Below are the code and all the weights of a small trained network. Each question names an input and a target symbol and asks about switching units off, where a switched-off unit gives its printed mean instead of its output.

import numpy as np


def w(rows, s, z=0):
    codes = np.array(rows[::2]) - 128.0
    scale = np.full(codes.shape[1], s)
    scale[-1] = z or s
    return codes * scale


def norm(h):
    return h / np.sqrt((h * h).mean(-1, keepdims=True) + 1e-5)


def softmax(a):
    e = np.exp(a - a.max(-1, keepdims=True))
    return e / e.sum(-1, keepdims=True)


def log_softmax(a):
    a = a - a.max(-1, keepdims=True)
    return a - np.log(np.exp(a).sum(-1, keepdims=True))


def net(x, mask):
    ids = ['ΓΘΦαβμ'.index(c) for c in x.split()]
    T = len(ids)
    res = E[ids] + P[:T]
    u = 0
    for l in range(3):
        r = norm(res)
        for j in range(2):
            rows = slice(4 * j, 4 * j + 4)
            q, k, v = (r @ M[l][rows].T for M in (Q, K, V))
            z = softmax(np.where(np.tri(T) > 0, q @ k.T / 4**0.5, -1e9)) @ v
            o = O[l][rows]
            res = res + np.where(mask[u + j], z, o[:, -1]) @ o[:, :-1]
        u += 2
    return log_softmax(norm(res)[-1] @ U[:, :-1].T + U[:, -1])


Q, K, V, O = {}, {}, {}, {}
E = w([
[228,70,129],'Γ',
[169,254,88],'Θ',
[116,173,169],'Φ',
[109,122,115],'α',
[118,151,148],'β',
[96,105,92],'μ',
],0.026)
P = w([
[121,51,86],'0',
[254,170,95],'1',
[151,156,76],'2',
[155,154,84],'3',
[147,139,79],'4',
[137,131,80],'5',
[130,118,84],'6',
],0.0095)
Q[0] = w([
[46,107,111],'L0H0',
[15,134,38],'L0H0',
[119,107,136],'L0H0',
[147,187,121],'L0H0',
[149,96,255],'L0H1',
[182,139,163],'L0H1',
[85,107,237],'L0H1',
[101,188,106],'L0H1',
],0.011)
K[0] = w([
[198,247,92],'L0H0',
[78,217,43],'L0H0',
[183,129,134],'L0H0',
[110,107,169],'L0H0',
[171,158,127],'L0H1',
[222,159,109],'L0H1',
[84,178,168],'L0H1',
[130,87,197],'L0H1',
],0.011)
V[0] = w([
[85,105,126],'L0H0',
[195,52,170],'L0H0',
[194,94,98],'L0H0',
[202,110,118],'L0H0',
[131,2,167],'L0H1',
[160,167,132],'L0H1',
[132,116,137],'L0H1',
[168,187,117],'L0H1',
],0.011)
O[0] = w([
[229,107,141,103],'L0H0',
[133,67,88,31],'L0H0',
[176,73,144,167],'L0H0',
[100,100,99,151],'L0H0',
[219,247,196,3],'L0H1',
[88,61,2,155],'L0H1',
[129,133,142,109],'L0H1',
[175,94,40,193],'L0H1',
],0.005,0.0036)
Q[1] = w([
[161,88,206],'L1H0',
[197,120,210],'L1H0',
[130,254,43],'L1H0',
[12,136,197],'L1H0',
[60,221,105],'L1H1',
[21,121,148],'L1H1',
[175,124,54],'L1H1',
[52,137,65],'L1H1',
],0.0086)
K[1] = w([
[255,128,13],'L1H0',
[211,120,2],'L1H0',
[82,204,122],'L1H0',
[118,236,180],'L1H0',
[200,145,188],'L1H1',
[161,124,144],'L1H1',
[158,91,85],'L1H1',
[161,176,90],'L1H1',
],0.0095)
V[1] = w([
[177,111,146],'L1H0',
[151,93,80],'L1H0',
[115,72,153],'L1H0',
[191,200,142],'L1H0',
[86,164,55],'L1H1',
[138,147,137],'L1H1',
[49,64,254],'L1H1',
[163,145,173],'L1H1',
],0.012)
O[1] = w([
[88,143,96,105],'L1H0',
[135,125,80,130],'L1H0',
[137,130,90,95],'L1H0',
[82,115,169,142],'L1H0',
[127,187,162,166],'L1H1',
[136,94,162,134],'L1H1',
[96,128,2,8],'L1H1',
[126,58,144,122],'L1H1',
],0.0094,0.011)
Q[2] = w([
[147,38,109],'L2H0',
[186,207,3],'L2H0',
[210,133,140],'L2H0',
[76,160,197],'L2H0',
[141,40,63],'L2H1',
[209,144,42],'L2H1',
[102,161,144],'L2H1',
[92,35,134],'L2H1',
],0.016)
K[2] = w([
[161,45,158],'L2H0',
[237,217,204],'L2H0',
[214,164,29],'L2H0',
[103,166,80],'L2H0',
[199,55,109],'L2H1',
[250,153,97],'L2H1',
[89,179,126],'L2H1',
[123,22,71],'L2H1',
],0.012)
V[2] = w([
[98,15,163],'L2H0',
[241,148,223],'L2H0',
[55,124,229],'L2H0',
[172,168,8],'L2H0',
[196,157,203],'L2H1',
[74,176,122],'L2H1',
[215,75,135],'L2H1',
[69,207,34],'L2H1',
],0.013)
O[2] = w([
[151,3,137,46],'L2H0',
[191,163,88,219],'L2H0',
[190,162,178,96],'L2H0',
[90,154,112,162],'L2H0',
[144,166,84,255],'L2H1',
[98,144,152,134],'L2H1',
[71,100,72,134],'L2H1',
[121,165,254,71],'L2H1',
],0.013,0.0078)
U = w([
[133,78,17,112],'Γ',
[119,202,101,158],'Θ',
[74,116,233,114],'Φ',
[84,33,165,204],'α',
[233,78,174,1],'β',
[3,120,96,142],'μ',
],0.012,0.0039)

Each question gives the input, a string of symbols that net reads in full, and the target symbol t.
The units are the heads (4 rows each of Q, K, V and O). Each row of codes is followed by its name. A weight is (code - 128) times the scale printed after its matrix; where a second scale follows, it is the last column's (O and U).
mask holds one flag per head, layer by layer. A switched-off head (its flag False) gives its mean, the last column of its rows in O, instead of its output. The means were averaged over made-up inputs and are rounded, as every weight is.
A unit's drop is (log p(t) with every unit on - log p(t) with that unit switched off) / (log p(t) with every unit on - log p(t) with every unit switched off).
The circuit of an input: a set's keep is (log p(t) with only the set's units on - log p(t) with every unit switched off) / (log p(t) with every unit on - log p(t) with every unit switched off). Starting from all 6 units, units are removed one at a time, each time the one whose removal leaves the highest keep (on an exact tie, the one counted first), for as long as the keep stays at least 0.8.
units of the circuit, in order: the units of the circuit, biggest drop first
most important unit: the unit with the biggest drop
which heads matter: for each layer, one digit per head in row order, 1 if its drop is at least 0.15 and else 0, layers parted by /
input Γ Θ Φ, target Γ: most important unit : L1H1
input μ Θ α μ, target μ: units of the circuit, in order : (L1H1, L2H0, L0H1)
input α Γ α, target α: which heads matter : 01 / 11 / 10
input β Θ μ β, target β: units of the circuit, in order : (L0H1, L2H0, L1H0)
input Φ α Θ Φ Θ Φ, target Φ: units of the circuit, in order : (L1H1, L0H0, L2H1)
input μ Φ μ α Θ β, target μ: units of the circuit, in order : (L1H1, L0H1, L2H0)
input μ μ Θ μ, target μ: units of the circuit, in order : (L2H0, L1H1, L0H0, L1H0)
input Γ Θ β β, target Γ: units of the circuit, in order : (L2H1, L1H1, L2H0)
input β μ Θ Θ μ Θ Φ, target β: units of the circuit, in order : (L0H1, L2H0, L0H0, L1H1)
input β Γ β Γ Θ μ, target β: which heads matter : 01 / 00 / 10
input α β β, target α: units of the circuit, in order : (L2H0, L1H1, L0H0)
input β Γ μ, target β: which heads matter : 01 / 10 / 10
input Γ α α, target Γ: which heads matter : 01 / 01 / 11
input Φ β β μ, target Φ: which heads matter : 10 / 01 / 00
input α Φ β Φ μ α, target α: units of the circuit, in order : (L2H0)
input μ Γ α β β β, target μ: which heads matter : 00 / 01 / 10
input Γ Φ Θ α β, target Γ: which heads matter : 10 / 01 / 11
input Γ α Θ Γ, target Γ: which heads matter : 00 / 00 / 01
input Φ Θ Φ β β μ, target Φ: units of the circuit, in order : (L0H0, L2H1)
input Φ β β Θ Θ α, target Φ: most important unit : L1H1
input α β Φ Γ μ α β, target α: which heads matter : 01 / 01 / 10
input β β β β, target β: which heads matter : 01 / 10 / 10
